Below are the code and all the weights of a small trained network. Each question names an input and a class and asks about switching units off, where a switched-off unit gives its printed mean instead of its output.

import numpy as np


def w(rows, s, z=0):
    codes = np.array(rows[::2]) - 128.0
    scale = np.full(codes.shape[1], s)
    scale[-1] = z or s
    return codes * scale


def norm(h):
    return h / np.sqrt((h * h).mean(-1, keepdims=True) + 1e-5)


def f(y):
    return np.maximum(y, 0)


def log_softmax(a):
    a = a - a.max(-1, keepdims=True)
    return a - np.log(np.exp(a).sum(-1, keepdims=True))


def net(x, mask):
    res = np.array(x, float).reshape(1, 7) / 4 @ E
    u = 0
    for l in range(2):
        y = f(norm(res) @ A[l][:, :-1].T + A[l][:, -1])
        res = res + np.where(mask[u : u + 3], y, B[l][:, -1]) @ B[l][:, :-1]
        u += 3
    return log_softmax(norm(res)[-1] @ U[:, :-1].T + U[:, -1])


A, B = {}, {}
E = w([
[95,144,199,21,63,106,117,186,122],'x0',
[144,2,166,190,82,170,28,205,121],'x1',
[141,114,52,83,70,225,139,104,101],'x2',
[139,211,49,150,42,91,116,156,144],'x3',
[109,139,133,134,119,147,118,113,204],'x4',
[109,132,124,133,126,122,111,115,127],'x5',
[87,151,106,120,171,167,115,178,137],'x6',
],0.011)
A[0] = w([
[152,201,31,173,53,50,87,194,147,5],'0.n1',
[109,140,153,193,166,10,132,191,160,21],'0.n2',
[151,111,80,209,155,132,120,121,127,58],'0.n3',
],0.013)
B[0] = w([
[85,7,180,101,164,148,186,104,145,254],'0.n1',
[191,182,179,134,101,244,101,120,94,202],'0.n2',
[177,151,63,145,162,90,135,138,168,196],'0.n3',
],0.017,0.0049)
A[1] = w([
[70,148,218,20,18,98,93,221,113,2],'1.n1',
[120,93,2,110,20,238,158,131,94,36],'1.n2',
[142,14,128,224,54,127,28,253,142,20],'1.n3',
],0.0094,0.0096)
B[1] = w([
[237,76,35,211,155,62,123,187,198,254],'1.n1',
[148,116,227,136,64,147,58,156,122,219],'1.n2',
[24,252,103,71,131,94,223,77,62,251],'1.n3',
],0.015,0.0053)
U = w([
[54,254,89,81,84,61,196,119,99,74],'0',
[193,112,16,176,131,84,121,177,180,249],'1',
[166,169,233,126,64,197,70,159,106,173],'2',
[61,7,172,81,157,129,162,131,139,16],'3',
],0.015,0.0017)

Each question gives the input, the list of numbers given to net, and the class t.
The units are the neurons (one row each of A and B). Each row of codes is followed by its name. A weight is (code - 128) times the scale printed after its matrix; where a second scale follows, it is the last column's (A, B and U).
mask holds one flag per neuron, layer by layer. A switched-off neuron (its flag False) gives its mean, the last column of its row in B, instead of its output. The means were averaged over made-up inputs and are rounded, as every weight is.
A unit's drop is (log p(t) with every unit on - log p(t) with that unit switched off) / (log p(t) with every unit on - log p(t) with every unit switched off).
The circuit of an input: a set's keep is (log p(t) with only the set's units on - log p(t) with every unit switched off) / (log p(t) with every unit on - log p(t) with every unit switched off). Starting from all 6 units, units are removed one at a time, each time the one whose removal leaves the highest keep (on an exact tie, the one counted first), for as long as the keep stays at least 0.8.
circuit, biggest first: the units of the circuit, biggest drop first
unit that matters most: the unit with the biggest drop
top k neurons: the k neurons with the biggest drops, biggest first
top k neurons in layer l: the k neurons of layer l with the biggest drops, biggest first
drop of u: that unit's drop, to one decimal
input [-7,2,-3,-7,1,4,3], class 1: circuit, biggest first -> 0.n3
input [8,4,-4,-6,-7,6,4], class 1: top 2 neurons -> 1.n1, 0.n1
input [-7,8,5,-6,6,1,-2], class 0: circuit, biggest first -> 1.n3, 0.n1
input [8,3,-6,-7,0,-3,2], class 1: circuit, biggest first -> 1.n1, 0.n1
input [-3,2,7,-6,-6,2,-7], class 2: circuit, biggest first -> 0.n1, 1.n2
input [2,5,6,-6,-1,-7,-6], class 2: top 2 neurons -> 0.n1, 1.n2
input [6,2,6,-6,-3,-7,-7], class 1: circuit, biggest first -> 1.n1, 0.n1, 0.n2
input [-2,6,-4,-5,7,7,-5], class 0: top 2 neurons -> 1.n3, 0.n1
input [5,2,5,7,-5,-4,-3], class 3: top 2 neurons -> 0.n1, 0.n2
input [-1,4,7,8,2,-3,7], class 3: top 2 neurons in layer 0 -> 0.n1, 0.n2
input [2,5,5,-3,-2,-3,-3], class 0: top 3 neurons -> 1.n3, 0.n2, 0.n1
input [-5,5,-4,7,-4,-1,0], class 3: top 2 neurons -> 0.n1, 1.n1
input [-5,6,7,6,6,2,0], class 2: top 2 neurons in layer 1 -> 1.n2, 1.n1
input [7,7,-1,7,-5,0,0], class 0: circuit, biggest first -> 1.n3
input [5,-4,-8,4,0,-7,5], class 2: drop of 0.n2 -> 1.2
input [0,-3,8,-1,5,8,1], class 2: drop of 1.n2 -> 0.3
input [1,1,-6,4,7,2,-4], class 2: drop of 0.n2 -> 2.0
input [2,-4,-5,7,7,1,-8], class 3: top 2 neurons -> 0.n1, 1.n3
input [0,-6,7,6,-8,4,-1], class 2: top 2 neurons -> 1.n2, 1.n3
input [2,1,-7,-2,-5,-3,5], class 2: unit that matters most -> 0.n2
